What each symbol does to the units:
tu: q838->q902, q358->q927, q161->q63, q231->q560, q719->q576, q655->q585, q585->q840, q902->q375, q808->q407, q677->q148, q38->q136, q375->q984, q889->q940, q340->q719, q560->q161, q203->q76, q691->q754, q467->q889, q754->q815, q481->q304, q840->q203, q148->q358, q10->q511, q86->q39, q502->q603, q76->q688, q189->q231, q511->q467, q63->q346, q349->q189, q307->q86, q940->q838, q611->q609, q815->q296, q39->q808, q916->q502, q576->q691, q984->q997, q295->q887, q136->q340, q346->q655, q304->q677, q407->q916, q927->q307, q603->q295, q609->q10, q997->q349, q688->q611, q887->q38, q296->q481
za: q838->q808, q358->q349, q161->q481, q231->q677, q719->q203, q655->q754, q585->q691, q902->q39, q808->q838, q677->q231, q38->q611, q375->q86, q889->q916, q340->q76, q560->q304, q203->q719, q691->q585, q467->q502, q754->q655, q481->q161, q840->q576, q148->q189, q10->q295, q86->q375, q502->q467, q76->q340, q189->q148, q511->q603, q63->q296, q349->q358, q307->q984, q940->q407, q611->q38, q815->q346, q39->q902, q916->q889, q576->q840, q984->q307, q295->q10, q136->q688, q346->q815, q304->q560, q407->q940, q927->q997, q603->q511, q609->q887, q997->q927, q688->q136, q887->q609, q296->q63
gi: q838->q940, q358->q148, q161->q560, q231->q189, q719->q340, q655->q346, q585->q655, q902->q838, q808->q39, q677->q304, q38->q887, q375->q902, q889->q467, q340->q136, q560->q231, q203->q840, q691->q576, q467->q511, q754->q691, q481->q296, q840->q585, q148->q677, q10->q609, q86->q307, q502->q916, q76->q203, q189->q349, q511->q10, q63->q161, q349->q997, q307->q927, q940->q889, q611->q688, q815->q754, q39->q86, q916->q407, q576->q719, q984->q375, q295->q603, q136->q38, q346->q63, q304->q481, q407->q808, q927->q358, q603->q502, q609->q611, q997->q984, q688->q76, q887->q295, q296->q815

The rows follow the links: the fewer symbols apart two units are, the more alike their rows tend to be.

Each row is also shifted at random along 4 hidden directions that mean nothing.

Some units, each with a row of numbers:
q161: 5,-105,-2,-23,-39,-73,-11,-3,67,-27,6,-147,-93,-18,-42,159,91,-25,3,-85,27,65,-67,-24,-75,-50,40,63,-84,-37,106,97,-26,33,54,10,17,-77,-97,-19,-29,80,37,-53,28,29,63,32,0,-67,31
q688: -49,78,-41,105,85,55,122,37,-52,50,-18,64,120,-17,78,-89,-105,61,19,-40,41,-7,10,92,47,-86,-75,-85,32,60,-92,-55,-6,-4,42,-23,33,51,57,77,45,-62,66,79,70,-32,-45,21,4,7,-69
q916: 46,75,51,-115,90,22,-35,-12,40,47,-79,50,-170,15,28,-95,29,-79,0,108,-13,-31,-70,-38,-16,60,120,-198,60,-99,-145,84,34,-136,-16,39,-62,-86,-27,49,-33,9,-73,-2,7,95,37,56,-10,-71,-27
q603: 74,-77,21,87,-44,46,-196,-25,27,-91,-3,-59,21,29,5,-33,11,56,123,28,-71,-36,0,-26,-50,98,-16,-70,-111,-129,66,-8,-6,-65,-15,-40,-92,122,-77,32,-42,19,-76,155,80,8,-65,16,71,-62,14
q481: 89,1,-69,-85,25,-131,29,-140,12,61,-100,-56,-107,88,138,-78,70,-4,0,-21,28,-5,-100,4,-7,19,139,-137,-95,-18,-70,51,70,58,109,3,-99,-186,-15,82,40,-22,95,-72,40,-38,-112,17,-54,-54,86
q815: 12,75,24,-42,37,-13,79,-76,13,-112,73,-89,-82,-58,118,20,32,33,108,25,-73,-21,-79,-23,-58,-71,-26,-104,1,68,-8,44,-34,85,40,-1,131,72,2,35,53,-7,133,100,185,-8,-51,-28,170,-106,43
q346: 31,-67,-34,-114,-97,-125,-4,-53,54,-152,34,-110,-160,11,-6,141,118,-13,41,-8,0,-4,-71,14,-73,51,112,65,-46,43,130,-12,13,164,-23,13,13,-12,-48,-67,-7,10,97,-128,-44,-46,-23,-92,191,-24,200
q148: 69,-52,-110,-34,36,-122,89,-34,-137,245,-129,-12,174,144,-78,-94,-73,-98,-67,-100,152,113,103,99,43,132,217,27,20,-1,-20,-66,56,-126,33,-127,-78,-89,-31,35,-21,-7,-122,-119,-255,-37,-126,-7,-331,-7,22
q940: 85,-28,26,-48,-18,-35,-270,-107,17,23,34,-108,-15,57,-4,64,87,0,-50,106,-143,55,113,-250,48,135,-231,127,-157,-4,80,131,66,19,69,-1,-49,-159,26,-89,63,39,-18,-48,-21,-52,-10,72,-246,44,33
q611: -72,69,-11,106,81,-2,115,69,-21,-79,-114,29,-76,16,105,-107,-8,137,179,-60,113,90,26,181,-82,-60,-86,-47,41,40,19,-134,-41,103,33,-37,-39,125,9,-17,-59,-65,125,89,-90,-10,2,-177,386,-35,138
q296: 54,52,-29,-41,46,-55,45,-117,0,-6,7,-67,-14,-23,116,1,26,23,5,-9,-40,-34,-79,-53,-14,-22,22,-132,-90,17,-50,97,13,46,89,3,62,-47,8,70,101,13,103,50,169,-31,-115,70,-45,-106,-22
q502: 56,8,58,9,25,130,-100,29,80,-18,-32,38,-48,-52,81,-54,2,32,-44,116,-52,-139,-60,-84,-11,41,28,-184,-29,-98,-89,146,-53,-82,-27,110,-12,-16,-34,85,46,7,-50,131,142,53,-31,148,15,-35,-151
q677: 63,-37,-110,-43,-20,-139,-18,-111,-34,72,-182,-28,-110,195,116,-65,78,20,7,-56,120,61,-52,69,4,78,116,-14,-147,-6,26,5,79,109,129,-21,-227,-209,7,35,-10,-78,116,-158,-164,-68,-112,-75,-36,21,164
q304: 66,3,-58,51,-1,-15,116,11,-28,-7,-63,-75,116,-7,33,-79,-111,21,91,-28,61,-10,58,95,-84,101,161,-114,12,28,12,-28,-56,-27,-18,-60,51,173,-73,62,47,-26,5,140,-39,-81,-187,-66,78,-83,-6
q997: -84,1,60,161,-62,85,-141,25,-12,-127,60,99,29,-31,69,-26,22,108,95,1,-77,-58,-50,49,39,-121,-191,11,-42,-73,1,-67,14,12,-15,23,-83,123,49,41,-82,-45,-7,105,179,11,32,-29,146,70,1
q136: -74,-92,-33,71,-145,1,-8,83,16,-95,20,50,18,10,-115,100,26,17,17,-75,74,-7,-36,156,-16,-18,36,143,36,-45,115,-137,-12,88,-73,31,-92,86,-45,-41,-124,-22,-8,-86,-86,-4,49,-93,157,79,100
q467: 45,-20,49,-24,70,-28,-93,24,53,48,-62,-132,-60,3,-7,17,16,17,36,16,30,136,122,-114,-71,126,-67,45,-80,2,78,89,-19,-4,52,-54,26,-40,-45,-89,7,67,18,7,-177,3,48,-25,-24,-53,13
q691: -57,37,39,-23,1,-37,96,-56,-39,-61,170,-103,-4,-64,-41,96,26,-49,57,-47,-74,70,-52,-30,-9,-137,-55,49,74,95,0,-76,11,22,1,-72,174,103,21,-32,-23,42,5,10,112,47,70,-50,21,-71,58
q609: -15,11,-9,123,96,-67,-51,-41,-37,74,-73,-93,27,82,82,-37,29,91,82,-109,68,168,53,-12,-39,-116,-227,18,-135,9,36,11,29,49,177,-101,-54,-88,29,-8,-29,26,98,46,-11,-2,30,-8,-62,-19,22
q585: 59,-18,-15,-69,-113,-104,4,-159,-108,-42,152,-114,129,82,-72,55,-11,-79,29,-32,-117,17,23,-39,41,67,2,111,-2,99,50,-71,46,0,-13,-138,80,74,52,-16,41,-4,-27,-37,42,-79,-144,-60,-173,-13,138

Where do the symbols, taken in turn from left to right, take each start?
Answers are names.
15,57,-61,-74,-74,14,40,-85,-36,-11,62,124,51,-3,116,3,-1,-2,-163,46,-72,-168,-46,-38,117,-29,-8,0,-33,75,-50,60,27,77,24,91,51,-117,124,42,169,-91,125,-56,157,-107,-118,109,-142,87,-59
tu gi tu: q203
-41,-119,16,90,-9,8,3,87,86,-86,-3,-99,-52,-72,-22,123,57,43,69,-99,45,29,-53,48,-116,-110,47,-8,-41,-48,87,20,-88,50,3,26,18,80,-132,-24,-59,83,21,73,50,70,78,-12,194,-65,-4
tu tu tu gi gi: q161
38,-129,-45,28,-89,9,-31,59,32,-23,-81,66,16,31,-36,9,-10,9,-27,-25,64,-86,-42,93,-34,55,212,-15,-8,-115,49,-47,5,-43,-81,55,-165,20,-91,47,-90,-21,-85,-36,-66,0,-41,-2,62,28,13
za tu gi tu: q10
58,5,-44,-185,-34,60,194,54,52,39,66,64,61,-143,-22,50,-101,-129,-167,72,3,-181,-13,12,7,90,284,-66,137,57,-48,69,-55,-31,-128,129,207,19,-38,29,156,-6,-21,-26,39,-50,-73,99,-81,-15,-154
za za tu za: q691
6,102,83,-70,98,48,-88,-4,77,-55,-18,42,-198,-17,74,-46,55,8,56,139,-64,-9,-30,-79,-1,-15,-115,-114,19,-40,-64,78,18,-7,7,74,-5,-46,40,-27,-21,-14,16,55,67,82,95,18,110,-36,0
gi tu tu: q916
-32,-9,17,68,137,-37,-9,24,29,65,-127,-81,-20,19,60,-16,3,62,50,-72,80,154,79,-20,-52,-40,-99,-26,-72,15,34,37,-36,32,95,-34,-3,-69,-44,-22,-19,54,66,51,-99,18,53,-11,19,-52,-13
tu tu za: q502
-26,12,58,152,-50,185,-74,55,-51,-37,141,127,233,-81,-42,-44,-116,46,-18,84,-131,-136,40,-14,84,-31,-145,11,67,-22,-44,-60,-16,-127,-78,0,75,213,55,74,5,-20,-105,191,194,4,-32,87,-61,77,-149
tu za za: q997
91,0,23,-119,-42,-65,-167,-134,-70,68,36,46,-4,147,-93,-48,56,-86,-46,77,-112,14,39,-95,115,127,-32,61,-5,-57,-38,-55,124,-117,-31,-74,-130,-89,77,-15,-53,2,-140,-140,-67,8,-48,-12,-307,50,89
tu za za: q375
0,37,41,52,-80,100,-89,33,-31,-183,52,90,-4,0,-41,-78,-46,38,103,135,-103,-90,33,53,39,90,-88,6,75,-15,35,-150,-7,-21,-137,-10,-23,254,42,-36,-52,-69,-65,101,32,-13,-18,-134,236,50,81
tu gi za gi: q307
-30,102,-26,94,3,34,121,1,-90,-22,39,85,117,-26,58,-113,-77,52,40,-31,-16,-49,23,100,46,-56,-32,-66,73,73,-67,-90,-7,6,4,-44,58,131,104,62,41,-85,73,64,61,-63,-93,-48,45,-12,4
gi gi gi za: q691
-33,120,77,-51,144,82,21,43,11,129,31,87,-1,-72,-26,-33,-66,-58,-119,96,-27,-11,90,-131,74,-23,-119,-3,129,21,-121,80,0,-93,-20,65,115,-64,73,-32,60,11,-41,0,-10,64,141,88,-155,9,-169
za za gi: q86
-86,23,20,-87,-8,-56,100,-10,-5,-40,37,10,-140,-22,-10,116,56,-56,-16,-32,10,22,-107,48,18,-144,4,72,70,69,-30,-54,22,110,-12,46,36,-42,39,-61,-59,11,50,-131,29,71,113,-64,106,5,94
tu za gi za tu: q815
-118,-34,3,-36,-117,-111,-92,-73,6,-151,47,-8,-250,47,22,169,239,83,62,-61,-3,75,-138,43,17,-159,-184,193,-96,56,127,-95,63,257,57,56,-153,-125,75,-105,-141,-48,197,-212,-11,27,144,-156,242,83,282
za tu gi: q203
55,-101,-18,92,-83,83,-117,34,35,57,-20,38,162,-25,-7,-20,-59,1,-115,25,-29,-145,-24,-78,8,68,93,-70,-100,-143,-18,105,-52,-113,-34,69,-65,-11,-85,85,46,46,-122,69,143,-17,-80,192,-176,21,-176
za tu tu: q467
-46,-54,38,142,33,88,30,83,31,44,22,-45,98,-84,-56,92,-29,2,-13,-101,49,18,-65,6,-37,-148,19,-24,-21,-63,-6,45,-80,-80,16,4,38,20,-87,47,-39,96,-59,97,138,91,83,129,-49,-35,-152
za gi za tu: q161
